Here is a tiny trained network, its code and every weight. The questions are about switching its units off for an input and a target symbol, where a switched-off unit gives its printed mean instead of its output.

import numpy as np


def w(rows, s, z=0):
    codes = np.array(rows[::2]) - 128.0
    scale = np.full(codes.shape[1], s)
    scale[-1] = z or s
    return codes * scale


def norm(h):
    return h / np.sqrt((h * h).mean(-1, keepdims=True) + 1e-5)


def f(y):
    return y / 2 * (1 + np.tanh(0.7978845608 * (y + 0.044715 * y**3)))


def softmax(a):
    e = np.exp(a - a.max(-1, keepdims=True))
    return e / e.sum(-1, keepdims=True)


def log_softmax(a):
    a = a - a.max(-1, keepdims=True)
    return a - np.log(np.exp(a).sum(-1, keepdims=True))


def net(x, mask):
    ids = ['αεζμξσφψω'.index(c) for c in x.split()]
    T = len(ids)
    res = E[ids] + P[:T]
    r = norm(res)
    for j in range(2):
        rows = slice(3 * j, 3 * j + 3)
        q, k, v = (r @ M[0][rows].T for M in (Q, K, V))
        z = softmax(np.where(np.tri(T) > 0, q @ k.T / 3**0.5, -1e9)) @ v
        o = O[0][rows]
        res = res + np.where(mask[j], z, o[:, -1]) @ o[:, :-1]
    y = f(norm(res) @ A[0][:, :-1].T + A[0][:, -1])
    res = res + np.where(mask[2:26], y, B[0][:, -1]) @ B[0][:, :-1]
    return log_softmax(norm(res)[-1] @ U[:, :-1].T + U[:, -1])


Q, K, V, O, A, B = {}, {}, {}, {}, {}, {}
E = w([
[254,206,129,142,127,172,109,143,87,163,83],'α',
[190,184,77,168,233,23,105,87,82,131,149],'ε',
[96,206,56,88,183,79,130,107,94,127,62],'ζ',
[121,174,132,136,74,196,149,129,73,207,67],'μ',
[142,8,99,106,195,187,119,139,82,124,133],'ξ',
[114,199,95,217,145,100,138,205,97,195,60],'σ',
[183,163,94,126,101,52,211,164,121,113,137],'φ',
[172,128,130,121,116,124,117,35,56,198,162],'ψ',
[155,103,82,155,186,140,185,136,228,189,99],'ω',
],0.016)
P = w([
[157,218,22,111,71,191,91,147,166,97,169],'0',
[178,186,108,116,56,192,90,164,183,81,178],'1',
[254,35,98,84,59,112,168,215,84,113,74],'2',
[146,232,150,109,138,191,153,162,135,130,200],'3',
[110,174,99,121,67,151,102,138,168,105,168],'4',
[196,52,105,102,94,63,176,163,61,128,53],'5',
[85,216,150,108,189,180,175,130,105,149,181],'6',
[72,161,102,138,103,146,89,92,150,111,147],'7',
[161,29,170,134,88,63,179,117,73,137,49],'8',
[57,178,227,139,221,189,172,84,103,144,163],'9',
[30,132,152,152,124,154,73,53,155,114,123],'10',
[90,10,183,156,117,61,168,76,73,151,35],'11',
[37,109,232,138,204,193,188,118,126,145,179],'12',
],0.0099)
Q[0] = w([
[71,182,133,120,108,192,70,134,192,96,251],'H1',
[110,181,155,133,136,128,147,106,124,138,160],'H1',
[152,69,123,131,151,84,169,104,42,168,70],'H1',
[121,131,144,109,131,168,146,114,132,120,157],'H2',
[138,93,86,136,38,111,47,101,178,99,110],'H2',
[142,102,92,150,106,95,127,115,85,127,75],'H2',
],0.013)
K[0] = w([
[240,143,58,73,43,140,118,215,125,57,167],'H1',
[125,186,120,126,101,89,128,195,98,73,109],'H1',
[57,71,176,178,158,133,111,80,146,172,117],'H1',
[118,111,126,159,143,199,97,157,109,180,106],'H2',
[215,159,81,2,30,175,111,77,64,15,217],'H2',
[61,185,155,129,97,125,163,77,53,60,176],'H2',
],0.0095)
V[0] = w([
[157,170,146,91,140,67,145,33,140,169,91],'H1',
[133,171,133,76,106,60,25,175,2,99,169],'H1',
[128,119,153,90,97,129,142,26,117,150,165],'H1',
[79,154,107,198,135,129,20,218,67,149,105],'H2',
[119,125,123,189,113,143,146,130,248,120,89],'H2',
[101,136,131,144,96,77,172,185,94,97,142],'H2',
],0.0073)
O[0] = w([
[185,111,131,69,109,190,176,189,142,5,204,236],'H1',
[20,108,110,153,191,75,96,42,57,158,101,163],'H1',
[143,224,77,93,130,105,123,125,1,223,177,16],'H1',
[118,137,219,206,131,164,46,155,97,115,140,254],'H2',
[49,141,98,149,249,37,203,130,111,184,136,96],'H2',
[206,76,115,178,61,122,176,217,158,105,146,143],'H2',
],0.0074,0.0025)
A[0] = w([
[54,157,93,59,79,164,126,131,127,151,82,57],'N1',
[58,167,71,84,224,130,238,89,190,251,171,3],'N2',
[34,147,140,189,168,139,165,202,183,160,230,132],'N3',
[7,171,153,139,157,200,71,122,152,142,140,131],'N4',
[160,56,129,136,218,89,159,163,109,91,2,124],'N5',
[136,109,153,94,110,64,82,111,33,220,127,70],'N6',
[142,197,128,178,161,202,61,129,179,139,171,192],'N7',
[65,65,121,94,175,78,107,96,61,203,59,226],'N8',
[193,115,121,70,89,99,202,121,102,108,75,120],'N9',
[159,189,122,140,137,80,50,61,151,52,140,196],'N10',
[173,86,184,130,90,76,122,193,34,177,61,47],'N11',
[94,210,103,140,144,142,92,108,101,148,241,183],'N12',
[85,228,128,75,99,225,64,87,156,120,142,135],'N13',
[170,188,104,170,87,37,170,184,138,154,97,126],'N14',
[92,136,99,158,193,162,181,65,155,205,156,131],'N15',
[118,86,79,145,183,170,80,78,246,126,122,254],'N16',
[159,124,177,121,122,203,171,86,109,172,135,175],'N17',
[128,156,154,187,154,141,97,190,71,94,88,173],'N18',
[161,92,144,115,154,150,180,217,104,179,98,161],'N19',
[82,193,103,58,142,129,97,188,176,64,69,71],'N20',
[164,141,78,72,138,141,210,140,205,140,213,187],'N21',
[215,95,113,142,145,64,130,142,49,145,152,135],'N22',
[78,164,85,39,111,121,104,20,184,158,199,19],'N23',
[131,129,74,24,102,161,88,18,119,214,215,164],'N24',
],0.0083,0.0029)
B[0] = w([
[130,104,113,165,140,60,91,159,142,61,125,141],'N1',
[64,255,141,115,137,153,164,152,200,97,86,236],'N2',
[127,123,58,191,224,215,112,126,112,88,131,219],'N3',
[158,101,88,132,91,67,146,152,106,110,144,218],'N4',
[98,164,173,192,80,135,133,89,129,170,118,231],'N5',
[160,104,99,92,181,167,121,171,142,140,119,184],'N6',
[97,86,59,112,190,136,175,100,119,89,144,247],'N7',
[195,148,107,94,113,176,153,145,149,128,142,228],'N8',
[125,82,119,175,160,95,129,170,118,136,125,210],'N9',
[147,123,139,100,78,174,88,160,135,114,114,243],'N10',
[88,158,160,85,192,109,131,75,164,92,161,209],'N11',
[148,98,146,132,50,110,123,87,176,113,100,227],'N12',
[120,94,152,124,160,87,119,110,180,201,78,203],'N13',
[139,83,149,101,132,145,95,95,94,150,91,219],'N14',
[109,190,113,149,113,111,144,175,144,84,91,206],'N15',
[101,178,129,61,123,95,134,144,89,145,156,219],'N16',
[118,133,106,158,136,128,96,156,147,111,94,199],'N17',
[105,116,124,138,115,146,129,137,122,160,217,254],'N18',
[133,135,96,111,90,51,114,111,134,116,141,214],'N19',
[149,104,180,152,207,140,93,171,96,133,155,145],'N20',
[160,199,164,137,79,178,104,180,155,158,110,221],'N21',
[65,136,108,117,120,126,156,155,156,112,116,229],'N22',
[92,124,240,194,155,170,92,151,167,98,124,173],'N23',
[75,151,149,139,128,101,186,140,104,177,217,231],'N24',
],0.0091,0.0059)
U = w([
[176,125,117,62,173,211,140,30,163,143,44,161],'α',
[119,180,104,68,41,131,100,54,122,14,152,156],'ε',
[106,137,193,54,208,68,78,192,143,70,95,7],'ζ',
[112,97,87,136,105,4,232,57,172,106,59,193],'μ',
[119,156,88,10,141,84,193,155,81,149,190,162],'ξ',
[135,140,113,222,153,173,152,136,71,71,170,137],'σ',
[228,157,144,134,47,149,159,221,155,137,140,53],'φ',
[111,200,241,149,65,138,122,62,120,190,164,165],'ψ',
[70,255,121,72,150,146,189,136,198,85,83,165],'ω',
],0.0064,0.0016)

Each question gives the input, a string of symbols that net reads in full, and the target symbol t.
The units are the heads (3 rows each of Q, K, V and O) and the neurons (one row each of A and B). Each row of codes is followed by its name. A weight is (code - 128) times the scale printed after its matrix; where a second scale follows, it is the last column's (O, A, B and U).
mask holds one flag per unit, heads first, then neurons. A switched-off unit (its flag False) gives its mean, the last column of its rows in O or B, instead of its output. The means were averaged over made-up inputs and are rounded, as every weight is.
A unit's drop is (log p(t) with every unit on - log p(t) with that unit switched off) / (log p(t) with every unit on - log p(t) with every unit switched off).
The circuit of an input: a set's keep is (log p(t) with only the set's units on - log p(t) with every unit switched off) / (log p(t) with every unit on - log p(t) with every unit switched off). Starting from the 12 units with the biggest drops (on a tie, the unit counted first), units are removed one at a time, each time the one whose removal leaves the highest keep (on an exact tie, the one counted first), for as long as the keep stays at least 0.8.
units of the circuit, in order: the units of the circuit, biggest drop first
top k neurons: the k neurons with the biggest drops, biggest first
which heads matter: for each layer, one digit per head in row order, 1 if its drop is at least 0.15 and else 0, layers parted by /
drop when u is switched off: that unit's drop, to one decimal
input ε ω φ φ ε ε ω φ μ, target φ: units of the circuit, in order -> H1
input φ μ ξ ψ ε μ σ α ω ε σ ξ, target ψ: units of the circuit, in order -> N5, N7
input φ ε σ α σ ε μ α ω ψ, target ω: which heads matter -> 01
input α ζ μ, target ζ: which heads matter -> 01
input ζ ζ ξ, target α: top 3 neurons -> N8, N24, N11
input α ε α ξ α ε ψ φ ψ ω μ, target μ: units of the circuit, in order -> N13, N4, N1
input α ψ ω ε ψ μ ε μ ε ε φ μ, target μ: which heads matter -> 01
input ψ ψ α σ ζ ε φ, target σ: which heads matter -> 01
input μ μ ψ ω α ξ ω ε, target ε: top 2 neurons -> N10, N12
input σ σ ε, target ψ: which heads matter -> 10
input ω ε φ μ σ μ ψ ε α ε α α ε, target σ: which heads matter -> 01
input ζ ξ α ψ ψ α ψ ξ ψ, target ξ: top 2 neurons -> N24, N6
input σ φ ξ φ α, target α: which heads matter -> 10
input ξ σ φ α ψ ξ, target ξ: units of the circuit, in order -> H1
input μ μ ψ σ ζ ζ φ ε ζ ε σ ε, target ψ: which heads matter -> 00
input ε ω σ α μ α, target ζ: top 2 neurons -> N11, N9
input ξ μ ε, target α: top 3 neurons -> N14, N6, N24
input ω ε ζ μ ε ε ψ α, target α: which heads matter -> 00
input ζ φ ε ξ μ ξ, target α: which heads matter -> 10
input ε φ ξ φ ζ ε σ μ ζ, target ψ: units of the circuit, in order -> N5
input μ μ σ α ξ, target ξ: which heads matter -> 00
input ψ ε α ε σ σ, target ψ: which heads matter -> 00
input ε ε ψ ω ε φ ε ε σ, target ψ: which heads matter -> 00
input ε φ σ, target μ: top 2 neurons -> N19, N21
input α ω μ ξ σ μ α ε σ ψ ε ψ ζ, target σ: drop when H2 is switched off -> 0.8
input φ ζ ε, target μ: drop when N3 is switched off -> 0.3
input μ ε ε ζ ψ ζ, target ξ: drop when N4 is switched off -> 0.0
input ψ ξ μ ψ σ σ, target ξ: drop when N18 is switched off -> 0.1
input ζ ε ε σ ω ψ ε ξ ε, target α: top neuron -> N6
